Here is a tiny trained network, its code and every weight. The questions are about switching its units off for an input and a class, where a switched-off unit gives its printed mean instead of its output.

import numpy as np


def w(rows, s, z=0):
    codes = np.array(rows[::2]) - 128.0
    scale = np.full(codes.shape[1], s)
    scale[-1] = z or s
    return codes * scale


def f(y):
    return np.maximum(y, 0)


def log_softmax(a):
    a = a - a.max(-1, keepdims=True)
    return a - np.log(np.exp(a).sum(-1, keepdims=True))


def net(x, mask):
    res = np.array(x, float).reshape(1, 5) / 4 @ E
    y = f(res @ A[0][:, :-1].T + A[0][:, -1])
    res = res + np.where(mask, y, B[0][:, -1]) @ B[0][:, :-1]
    return log_softmax(res[-1] @ U[:, :-1].T + U[:, -1])


A, B = {}, {}
E = w([
[121,55,167,66,200],'x0',
[44,109,216,124,100],'x1',
[100,147,141,107,184],'x2',
[53,254,103,179,190],'x3',
[173,113,215,226,182],'x4',
],0.0091)
A[0] = w([
[176,150,110,183,191,152],'neuron 1',
[160,35,196,63,158,134],'neuron 2',
[107,138,182,196,183,249],'neuron 3',
[105,89,129,97,130,129],'neuron 4',
[161,85,148,100,137,143],'neuron 5',
[100,135,85,83,108,137],'neuron 6',
[104,161,62,101,148,253],'neuron 7',
[101,123,61,115,106,148],'neuron 8',
[78,144,59,97,135,148],'neuron 9',
[69,191,176,184,149,172],'neuron 10',
[80,151,68,88,126,112],'neuron 11',
[182,97,87,122,6,160],'neuron 12',
[198,149,66,151,155,168],'neuron 13',
[173,48,159,115,86,237],'neuron 14',
[62,144,82,83,112,158],'neuron 15',
[109,135,219,130,136,162],'neuron 16',
],0.012,0.0034)
B[0] = w([
[117,189,76,139,197,202],'neuron 1',
[133,36,157,82,255,247],'neuron 2',
[72,149,123,157,156,242],'neuron 3',
[147,101,143,113,146,167],'neuron 4',
[141,84,125,122,183,187],'neuron 5',
[152,118,190,87,90,183],'neuron 6',
[159,192,146,51,91,208],'neuron 7',
[177,125,153,115,80,183],'neuron 8',
[173,168,169,45,92,193],'neuron 9',
[63,180,159,148,114,231],'neuron 10',
[157,147,165,50,72,188],'neuron 11',
[171,97,130,195,72,246],'neuron 12',
[200,180,51,124,156,199],'neuron 13',
[137,26,120,180,156,248],'neuron 14',
[151,132,204,72,85,197],'neuron 15',
[84,96,155,163,162,203],'neuron 16',
],0.0094,0.011)
U = w([
[158,204,23,140,139,178],'0',
[132,55,135,120,185,55],'1',
[167,95,97,203,56,2],'2',
[11,154,167,169,117,255],'3',
[155,152,167,82,62,196],'4',
],0.012,0.0007)

Each question gives the input, the list of numbers given to net, and the class t.
The units are the neurons (one row each of A and B). Each row of codes is followed by its name. A weight is (code - 128) times the scale printed after its matrix; where a second scale follows, it is the last column's (A, B and U).
mask holds one flag per neuron, in row order. A switched-off neuron (its flag False) gives its mean, the last column of its row in B, instead of its output. The means were averaged over made-up inputs and are rounded, as every weight is.
A unit's drop is (log p(t) with every unit on - log p(t) with that unit switched off) / (log p(t) with every unit on - log p(t) with every unit switched off).
The circuit of an input: a set's keep is (log p(t) with only the set's units on - log p(t) with every unit switched off) / (log p(t) with every unit on - log p(t) with every unit switched off). Starting from the 12 units with the biggest drops (on a tie, the unit counted first), units are removed one at a time, each time the one whose removal leaves the highest keep (on an exact tie, the one counted first), for as long as the keep stays at least 0.8.
units of the circuit, in order: the units of the circuit, biggest drop first
unit that matters most: the unit with the biggest drop
top k neurons: the k neurons with the biggest drops, biggest first
drop when u is switched off: that unit's drop, to one decimal
input [0,-7,8,-2,8], class 0: top 2 neurons -> [neuron 1; neuron 13]
input [5,-7,8,2,7], class 0: unit that matters most -> neuron 1
input [-1,1,7,4,-1], class 4: units of the circuit, in order -> [neuron 7; neuron 9]
input [-8,-6,0,-3,1], class 0: top 3 neurons -> [neuron 13; neuron 1; neuron 14]
input [1,-6,-6,-6,-8], class 2: top 2 neurons -> [neuron 12; neuron 14]
input [-6,-2,8,-4,7], class 0: top 2 neurons -> [neuron 2; neuron 1]
input [-1,0,5,6,-1], class 4: top 2 neurons -> [neuron 7; neuron 9]
input [-2,1,-5,-1,5], class 2: top 2 neurons -> [neuron 2; neuron 10]
input [-5,3,2,-4,2], class 2: drop when neuron 2 is switched off -> 0.6
input [-4,4,-5,-7,0], class 2: drop when neuron 12 is switched off -> 2.4
input [-6,-1,3,7,-1], class 4: drop when neuron 7 is switched off -> 0.2
input [8,0,7,8,0], class 3: drop when neuron 7 is switched off -> 0.0
